Here is a tiny trained network, its code and every weight. The questions are about switching its units off for an input and a class, where a switched-off unit gives its printed mean instead of its output.

import numpy as np


def w(rows, s, z=0):
    codes = np.array(rows[::2]) - 128.0
    scale = np.full(codes.shape[1], s)
    scale[-1] = z or s
    return codes * scale


def f(y):
    return np.maximum(y, 0)


def log_softmax(a):
    a = a - a.max(-1, keepdims=True)
    return a - np.log(np.exp(a).sum(-1, keepdims=True))


def net(x, mask):
    res = np.array(x, float).reshape(1, 3) / 4 @ E
    y = f(res @ A[0][:, :-1].T + A[0][:, -1])
    res = res + np.where(mask, y, B[0][:, -1]) @ B[0][:, :-1]
    return log_softmax(res[-1] @ U[:, :-1].T + U[:, -1])


A, B = {}, {}
E = w([
[152,241,59,80,201,39,106,44,26,13,82],'x0',
[2,112,128,253,242,183,23,162,33,119,211],'x1',
[216,105,8,139,36,198,195,224,24,44,232],'x2',
],0.0045)
A[0] = w([
[172,105,52,141,76,179,158,177,66,69,183,70],'neuron 0',
[120,64,177,160,81,182,145,175,177,209,156,42],'neuron 1',
[127,66,159,149,87,186,152,174,187,198,149,67],'neuron 2',
[113,63,157,160,84,192,146,186,185,197,155,86],'neuron 3',
[21,114,131,246,229,189,27,164,39,119,203,2],'neuron 4',
[175,111,56,136,75,174,164,186,73,74,191,75],'neuron 5',
[241,141,138,19,11,65,253,101,217,147,38,20],'neuron 6',
[166,121,57,138,80,174,163,175,65,73,195,48],'neuron 7',
[176,111,48,138,78,176,155,194,58,70,198,25],'neuron 8',
[154,230,61,102,190,59,108,58,55,37,95,42],'neuron 9',
[168,115,50,142,83,175,166,184,68,67,191,60],'neuron 10',
[57,137,235,125,209,67,51,32,210,199,41,2],'neuron 11',
[120,85,151,143,106,159,140,160,158,183,145,69],'neuron 12',
[31,103,137,230,221,178,42,163,55,126,188,64],'neuron 13',
[185,110,51,134,69,173,176,187,74,78,185,174],'neuron 14',
[124,65,171,149,89,190,133,176,184,201,158,57],'neuron 15',
[118,61,164,160,89,187,143,180,187,200,153,63],'neuron 16',
[152,224,61,91,182,61,98,61,64,33,101,60],'neuron 17',
[155,227,60,97,188,57,113,62,54,40,99,50],'neuron 18',
],0.0048,0.0055)
B[0] = w([
[110,165,156,147,170,104,158,112,159,171,87,200],'neuron 0',
[81,94,145,159,91,149,254,135,105,90,123,173],'neuron 1',
[99,95,140,144,91,140,175,137,101,98,130,178],'neuron 2',
[99,89,145,145,84,123,160,150,89,96,133,192],'neuron 3',
[194,136,60,79,141,218,203,45,200,81,172,225],'neuron 4',
[112,168,155,145,170,104,144,114,158,168,90,202],'neuron 5',
[210,141,41,72,162,223,150,37,191,79,196,234],'neuron 6',
[105,169,156,149,173,106,193,106,174,169,80,189],'neuron 7',
[97,164,155,146,171,125,209,104,188,155,84,191],'neuron 8',
[71,70,165,173,58,142,239,170,83,81,129,195],'neuron 9',
[107,168,161,148,170,106,166,113,170,165,82,198],'neuron 10',
[93,214,181,176,216,86,222,104,205,211,43,208],'neuron 11',
[111,114,134,140,116,150,212,120,129,111,118,154],'neuron 12',
[186,135,74,81,140,188,139,55,171,99,169,231],'neuron 13',
[123,168,155,136,167,83,64,143,137,177,96,253],'neuron 14',
[85,90,149,156,84,136,206,147,91,87,129,176],'neuron 15',
[89,87,147,148,82,131,192,149,90,89,127,181],'neuron 16',
[83,79,157,160,74,137,195,160,91,93,132,199],'neuron 17',
[73,72,156,170,63,141,220,169,81,89,132,197],'neuron 18',
],0.0078,0.0056)
U = w([
[101,201,181,149,187,83,134,124,158,251,67,98],'0',
[81,51,157,152,49,128,153,159,59,72,133,106],'1',
[210,141,6,93,146,186,129,77,169,91,182,100],'2',
[149,130,126,117,125,83,34,161,88,172,143,252],'3',
[142,115,115,115,112,84,31,161,103,140,148,95],'4',
],0.011,0.019)

Each question gives the input, the list of numbers given to net, and the class t.
The units are the neurons (one row each of A and B). Each row of codes is followed by its name. A weight is (code - 128) times the scale printed after its matrix; where a second scale follows, it is the last column's (A, B and U).
mask holds one flag per neuron, in row order. A switched-off neuron (its flag False) gives its mean, the last column of its row in B, instead of its output. The means were averaged over made-up inputs and are rounded, as every weight is.
A unit's drop is (log p(t) with every unit on - log p(t) with that unit switched off) / (log p(t) with every unit on - log p(t) with every unit switched off).
The circuit of an input: a set's keep is (log p(t) with only the set's units on - log p(t) with every unit switched off) / (log p(t) with every unit on - log p(t) with every unit switched off). Starting from the 12 units with the biggest drops (on a tie, the unit counted first), units are removed one at a time, each time the one whose removal leaves the highest keep (on an exact tie, the one counted first), for as long as the keep stays at least 0.8.
units of the circuit, in order: the units of the circuit, biggest drop first
most important unit: the unit with the biggest drop
k most important neurons: the k neurons with the biggest drops, biggest first
drop when u is switched off: that unit's drop, to one decimal
input [-4,6,5], class 2: most important unit	neuron 4
input [-4,7,-1], class 2: 2 most important neurons	neuron 4; neuron 13
input [-4,5,4], class 2: 3 most important neurons	neuron 4; neuron 13; neuron 11
input [3,5,-3], class 2: units of the circuit, in order	neuron 4; neuron 13
input [6,3,5], class 1: 2 most important neurons	neuron 9; neuron 18
input [-4,-6,-5], class 2: 2 most important neurons	neuron 6; neuron 14
input [-3,2,0], class 3: 3 most important neurons	neuron 9; neuron 18; neuron 17
input [-5,-6,-5], class 2: drop when neuron 13 is switched off	-0.1
input [-5,-5,1], class 1: 2 most important neurons	neuron 4; neuron 13
input [1,7,5], class 2: drop when neuron 4 is switched off	2.1
input [-1,0,-3], class 3: drop when neuron 8 is switched off	0.2
input [0,1,3], class 3: drop when neuron 11 is switched off	0.5
